Below are the code and all the weights of a small trained network. Each question names an input and a class and asks about switching units off, where a switched-off unit gives its printed mean instead of its output.

import numpy as np


def w(rows, s, z=0):
    codes = np.array(rows[::2]) - 128.0
    scale = np.full(codes.shape[1], s)
    scale[-1] = z or s
    return codes * scale


def norm(h):
    return h / np.sqrt((h * h).mean(-1, keepdims=True) + 1e-5)


def f(y):
    return y / 2 * (1 + np.tanh(0.7978845608 * (y + 0.044715 * y**3)))


def log_softmax(a):
    a = a - a.max(-1, keepdims=True)
    return a - np.log(np.exp(a).sum(-1, keepdims=True))


def net(x, mask):
    res = np.array(x, float).reshape(1, 3) / 4 @ E
    u = 0
    for l in range(4):
        y = f(norm(res) @ A[l][:, :-1].T + A[l][:, -1])
        res = res + np.where(mask[u : u + 7], y, B[l][:, -1]) @ B[l][:, :-1]
        u += 7
    return log_softmax(norm(res)[-1] @ U[:, :-1].T + U[:, -1])


A, B = {}, {}
E = w([
[111,215,29,155,107,135,139,129,242],'x0',
[20,122,161,177,144,2,99,112,176],'x1',
[92,93,32,70,97,73,171,178,117],'x2',
],0.003)
A[0] = w([
[122,179,100,181,124,155,129,124,157,95],'L0N1',
[111,215,56,168,84,157,141,165,185,102],'L0N2',
[178,124,198,57,62,215,160,119,71,208],'L0N3',
[52,120,157,171,112,44,102,11,191,58],'L0N4',
[86,177,164,209,195,253,8,52,162,5],'L0N5',
[62,23,43,80,89,109,212,196,147,129],'L0N6',
[161,152,209,194,142,131,75,51,132,65],'L0N7',
],0.0037,0.0017)
B[0] = w([
[176,112,113,165,193,70,133,107,155,139],'L0N1',
[177,123,118,205,201,58,75,99,138,194],'L0N2',
[34,140,149,137,132,140,116,107,166,248],'L0N3',
[79,80,130,72,64,141,143,54,151,241],'L0N4',
[114,132,155,193,81,177,233,238,23,197],'L0N5',
[81,122,206,158,139,183,215,255,122,253],'L0N6',
[53,191,157,116,141,133,170,172,122,184],'L0N7',
],0.0046,0.0028)
A[1] = w([
[181,88,199,67,153,76,68,138,1,105],'L1N1',
[192,95,83,112,178,239,173,127,132,106],'L1N2',
[145,171,167,188,110,124,98,149,86,69],'L1N3',
[236,149,110,58,67,158,19,106,94,4],'L1N4',
[94,80,157,89,209,155,99,158,26,115],'L1N5',
[102,62,185,119,140,139,112,160,97,97],'L1N6',
[207,168,77,110,105,228,169,98,117,128],'L1N7',
],0.0046,0.0026)
B[1] = w([
[232,238,35,194,158,20,173,83,178,181],'L1N1',
[50,156,206,100,68,46,153,55,141,190],'L1N2',
[155,108,126,98,89,122,147,177,134,128],'L1N3',
[100,111,133,2,86,201,158,81,139,99],'L1N4',
[144,117,48,197,104,100,153,122,237,250],'L1N5',
[118,175,100,160,137,144,96,101,169,231],'L1N6',
[129,29,173,119,139,12,134,90,100,185],'L1N7',
],0.0046,0.0025)
A[2] = w([
[28,95,152,200,139,141,97,100,174,232],'L2N1',
[198,217,148,123,154,215,40,119,59,1],'L2N2',
[210,187,6,202,203,91,112,32,167,110],'L2N3',
[209,218,147,75,200,139,32,149,80,16],'L2N4',
[140,28,207,3,34,113,132,25,155,139],'L2N5',
[129,88,39,6,106,105,87,249,103,61],'L2N6',
[228,100,113,172,51,142,214,69,176,118],'L2N7',
],0.004,0.0032)
B[2] = w([
[161,104,145,39,169,160,106,129,91,253],'L2N1',
[66,125,217,185,165,71,140,115,142,112],'L2N2',
[196,164,83,170,204,63,93,176,167,188],'L2N3',
[111,128,179,219,175,139,146,180,154,108],'L2N4',
[16,73,174,66,128,125,42,146,128,174],'L2N5',
[36,211,253,194,104,161,218,110,86,127],'L2N6',
[96,177,90,102,189,9,86,148,133,150],'L2N7',
],0.0057,0.0058)
A[3] = w([
[190,102,96,129,110,126,36,131,50,3],'L3N1',
[39,118,140,82,67,80,82,14,126,75],'L3N2',
[98,187,236,226,140,169,123,58,99,103],'L3N3',
[91,200,159,134,29,126,190,231,107,87],'L3N4',
[53,174,127,108,90,118,196,174,121,211],'L3N5',
[151,97,131,116,188,175,148,152,155,216],'L3N6',
[103,132,136,99,2,196,148,173,66,221],'L3N7',
],0.0061,0.0033)
B[3] = w([
[145,137,208,180,133,161,130,154,110,111],'L3N1',
[101,16,144,2,97,85,51,97,166,216],'L3N2',
[19,32,162,150,213,180,252,173,90,159],'L3N3',
[96,115,209,167,204,215,165,188,17,210],'L3N4',
[60,119,215,125,166,194,139,65,75,238],'L3N5',
[201,207,194,129,88,162,81,215,47,185],'L3N6',
[223,202,29,151,128,58,87,190,180,255],'L3N7',
],0.0046,0.0053)
U = w([
[64,117,203,165,194,185,210,199,66,206],'0',
[200,192,66,197,194,26,117,120,198,228],'1',
[61,48,181,35,90,72,69,66,183,181],'2',
[158,163,133,116,143,150,79,184,100,203],'3',
[160,99,99,193,61,172,132,39,102,2],'4',
[161,114,86,191,2,190,115,77,164,2],'5',
],0.0076,0.0041)

Each question gives the input, the list of numbers given to net, and the class t.
The units are the neurons (one row each of A and B). Each row of codes is followed by its name. A weight is (code - 128) times the scale printed after its matrix; where a second scale follows, it is the last column's (A, B and U).
mask holds one flag per neuron, layer by layer. A switched-off neuron (its flag False) gives its mean, the last column of its row in B, instead of its output. The means were averaged over made-up inputs and are rounded, as every weight is.
A unit's drop is (log p(t) with every unit on - log p(t) with that unit switched off) / (log p(t) with every unit on - log p(t) with every unit switched off).
The circuit of an input: a set's keep is (log p(t) with only the set's units on - log p(t) with every unit switched off) / (log p(t) with every unit on - log p(t) with every unit switched off). Starting from the 12 units with the biggest drops (on a tie, the unit counted first), units are removed one at a time, each time the one whose removal leaves the highest keep (on an exact tie, the one counted first), for as long as the keep stays at least 0.8.
circuit, biggest first: the units of the circuit, biggest drop first
most important unit: the unit with the biggest drop
top k neurons: the k neurons with the biggest drops, biggest first
k most important neurons of layer l: the k neurons of layer l with the biggest drops, biggest first
drop of u: that unit's drop, to one decimal
input [3,-4,-3], class 2: top 3 neurons => [L0N6, L1N7, L1N2]
input [2,2,1], class 3: most important unit => L1N2
input [7,-2,-7], class 0: top 2 neurons => [L0N5, L1N5]
input [2,-6,5], class 2: circuit, biggest first => [L1N2, L1N7]
input [8,4,8], class 0: circuit, biggest first => [L0N6, L3N5]
input [7,0,-7], class 0: top 3 neurons => [L0N5, L1N5, L1N1]
input [3,-7,-7], class 0: 2 most important neurons of layer 1 => [L1N5, L1N4]
input [-6,-7,5], class 2: 2 most important neurons of layer 1 => [L1N2, L1N7]
input [-4,-2,3], class 1: 2 most important neurons of layer 1 => [L1N6, L1N1]
input [-6,3,7], class 0: 2 most important neurons of layer 0 => [L0N6, L0N2]
input [3,7,-5], class 2: top 2 neurons => [L0N4, L0N6]
input [6,-8,6], class 2: top 4 neurons => [L1N2, L1N7, L0N5, L0N7]
input [6,-7,7], class 0: 2 most important neurons of layer 0 => [L0N6, L0N4]
input [5,6,-6], class 0: circuit, biggest first => [L0N5]
input [-8,6,-5], class 1: top 2 neurons => [L1N1, L0N6]
input [5,-6,1], class 2: top 3 neurons => [L1N2, L1N7, L1N1]
input [1,-7,8], class 0: 2 most important neurons of layer 0 => [L0N6, L0N4]
input [-2,-6,-5], class 2: top 2 neurons => [L0N6, L1N7]
input [-6,4,7], class 0: top 2 neurons => [L0N6, L0N2]
input [-6,-8,0], class 2: top 2 neurons => [L1N2, L0N2]
input [-5,-4,2], class 1: most important unit => L0N4
input [6,-8,5], class 2: top 2 neurons => [L1N2, L1N7]
input [8,-6,4], class 1: drop of L0N2 => 4.8
input [-8,2,-1], class 1: drop of L1N1 => 0.1
input [-8,5,5], class 1: drop of L1N1 => 1.2
input [-7,-2,-3], class 1: drop of L1N1 => 0.3
input [3,-3,-7], class 0: top neuron => [L3N3]
